Below is a small trained network, with its code and all its weights. Each question gives an input and a class and asks what happens when units are switched off, that is, made to give their printed mean instead of their output.

import numpy as np


def w(rows, s, z=0):
    codes = np.array(rows[::2]) - 128.0
    scale = np.full(codes.shape[1], s)
    scale[-1] = z or s
    return codes * scale


def norm(h):
    return h / np.sqrt((h * h).mean(-1, keepdims=True) + 1e-5)


def f(y):
    return y / 2 * (1 + np.tanh(0.7978845608 * (y + 0.044715 * y**3)))


def log_softmax(a):
    a = a - a.max(-1, keepdims=True)
    return a - np.log(np.exp(a).sum(-1, keepdims=True))


def net(x, mask):
    res = np.array(x, float).reshape(1, 3) / 4 @ E
    u = 0
    for l in range(2):
        y = f(norm(res) @ A[l][:, :-1].T + A[l][:, -1])
        res = res + np.where(mask[u : u + 4], y, B[l][:, -1]) @ B[l][:, :-1]
        u += 4
    return log_softmax(norm(res)[-1] @ U[:, :-1].T + U[:, -1])


A, B = {}, {}
E = w([
[156,125,75,29,2,186,82,95,252,248,158,88],'x0',
[145,172,95,209,132,129,105,126,105,167,176,24],'x1',
[249,81,34,21,126,96,22,69,103,170,152,189],'x2',
],0.00037)
A[0] = w([
[38,119,206,186,188,86,198,240,82,60,108,165,97],'L0N1',
[201,104,83,214,201,90,87,50,1,115,194,107,78],'L0N2',
[172,106,113,151,175,107,89,94,59,122,164,140,3],'L0N3',
[35,95,198,55,45,243,221,124,237,150,56,161,93],'L0N4',
],0.0012,0.0019)
B[0] = w([
[158,132,112,94,124,152,181,52,203,97,50,133,254],'L0N1',
[123,156,104,129,173,30,74,219,213,77,95,150,157],'L0N2',
[198,143,43,75,214,11,48,146,140,52,50,186,13],'L0N3',
[88,163,136,144,125,6,72,207,201,90,159,178,238],'L0N4',
],0.0015,0.00069)
A[1] = w([
[82,156,177,188,177,117,183,140,138,61,71,116,93],'L1N1',
[170,75,118,100,199,75,99,138,18,78,105,204,3],'L1N2',
[157,51,134,45,154,112,142,49,111,83,66,251,15],'L1N3',
[170,102,79,62,90,115,83,107,195,170,145,142,90],'L1N4',
],0.0021,0.00048)
B[1] = w([
[214,110,55,44,147,112,42,108,51,150,130,156,250],'L1N1',
[68,112,146,199,58,141,112,196,251,230,224,72,180],'L1N2',
[79,116,190,143,96,227,196,74,105,133,141,104,190],'L1N3',
[132,145,144,153,230,110,185,116,56,15,32,152,205],'L1N4',
],0.0015,0.0014)
U = w([
[127,66,179,37,155,189,208,40,90,48,50,252,170],'0',
[44,108,190,212,43,219,179,127,162,232,231,46,222],'1',
[240,193,21,125,193,108,93,86,20,124,79,48,140],'2',
[148,81,81,206,203,23,35,236,209,157,192,133,41],'3',
[37,200,179,70,50,3,136,226,227,86,117,208,10],'4',
],0.0051,0.0012)

Each question gives the input, the list of numbers given to net, and the class t.
The units are the neurons (one row each of A and B). Each row of codes is followed by its name. A weight is (code - 128) times the scale printed after its matrix; where a second scale follows, it is the last column's (A, B and U).
mask holds one flag per neuron, layer by layer. A switched-off neuron (its flag False) gives its mean, the last column of its row in B, instead of its output. The means were averaged over made-up inputs and are rounded, as every weight is.
A unit's drop is (log p(t) with every unit on - log p(t) with that unit switched off) / (log p(t) with every unit on - log p(t) with every unit switched off).
The circuit of an input: a set's keep is (log p(t) with only the set's units on - log p(t) with every unit switched off) / (log p(t) with every unit on - log p(t) with every unit switched off). Starting from all 8 units, units are removed one at a time, each time the one whose removal leaves the highest keep (on an exact tie, the one counted first), for as long as the keep stays at least 0.8.
circuit, biggest first: the units of the circuit, biggest drop first
top k neurons: the k neurons with the biggest drops, biggest first
top k neurons in layer l: the k neurons of layer l with the biggest drops, biggest first
input [7,-1,5], class 0: top neuron	(L1N4)
input [-1,-2,-8], class 0: top 3 neurons	(L1N2; L0N1; L1N1)
input [0,-7,5], class 1: top 3 neurons in layer 1	(L1N2; L1N3; L1N1)
input [8,-4,1], class 0: top 3 neurons	(L1N4; L1N2; L0N2)
input [-1,-2,7], class 1: circuit, biggest first	(L1N2; L1N3)
input [-6,3,2], class 3: circuit, biggest first	(L0N2; L1N2)
input [-1,3,-5], class 2: top 2 neurons in layer 1	(L1N1; L1N2)
input [3,-3,-7], class 4: top 2 neurons in layer 1	(L1N2; L1N3)
input [3,-1,1], class 0: top 2 neurons in layer 0	(L0N2; L0N3)
input [-1,1,8], class 3: top 4 neurons	(L1N2; L0N1; L0N2; L1N4)
input [1,-2,-6], class 4: top 3 neurons	(L0N4; L1N4; L1N3)
input [2,0,8], class 0: top 3 neurons	(L1N4; L1N1; L1N3)
input [-1,4,-7], class 2: top 3 neurons	(L1N1; L1N2; L1N3)
input [7,3,1], class 2: circuit, biggest first	(L1N4)
input [0,-6,5], class 1: top 2 neurons	(L1N2; L0N1)
input [5,-1,-7], class 4: top 2 neurons	(L0N4; L1N3)
input [3,0,0], class 4: top 3 neurons in layer 1	(L1N3; L1N1; L1N2)
input [-8,-5,1], class 1: top 3 neurons	(L1N2; L1N3; L1N4)
input [5,-2,-5], class 4: top 3 neurons	(L0N4; L1N2; L1N3)
input [-8,2,-5], class 2: circuit, biggest first	(L1N1)
input [8,2,3], class 2: top 2 neurons	(L1N4; L1N2)
input [6,-4,-7], class 4: top 3 neurons	(L0N4; L1N2; L1N3)
input [4,-3,-7], class 4: top 3 neurons	(L0N4; L1N2; L1N3)
input [-2,8,-4], class 2: top 2 neurons in layer 1	(L1N2; L1N1)
input [-5,-1,5], class 1: top 2 neurons in layer 1	(L1N2; L1N3)
input [0,2,-4], class 2: top 3 neurons in layer 1	(L1N2; L1N1; L1N3)
input [-4,-6,1], class 1: circuit, biggest first	(L1N2)
input [-4,4,1], class 3: top 2 neurons in layer 0	(L0N2; L0N3)
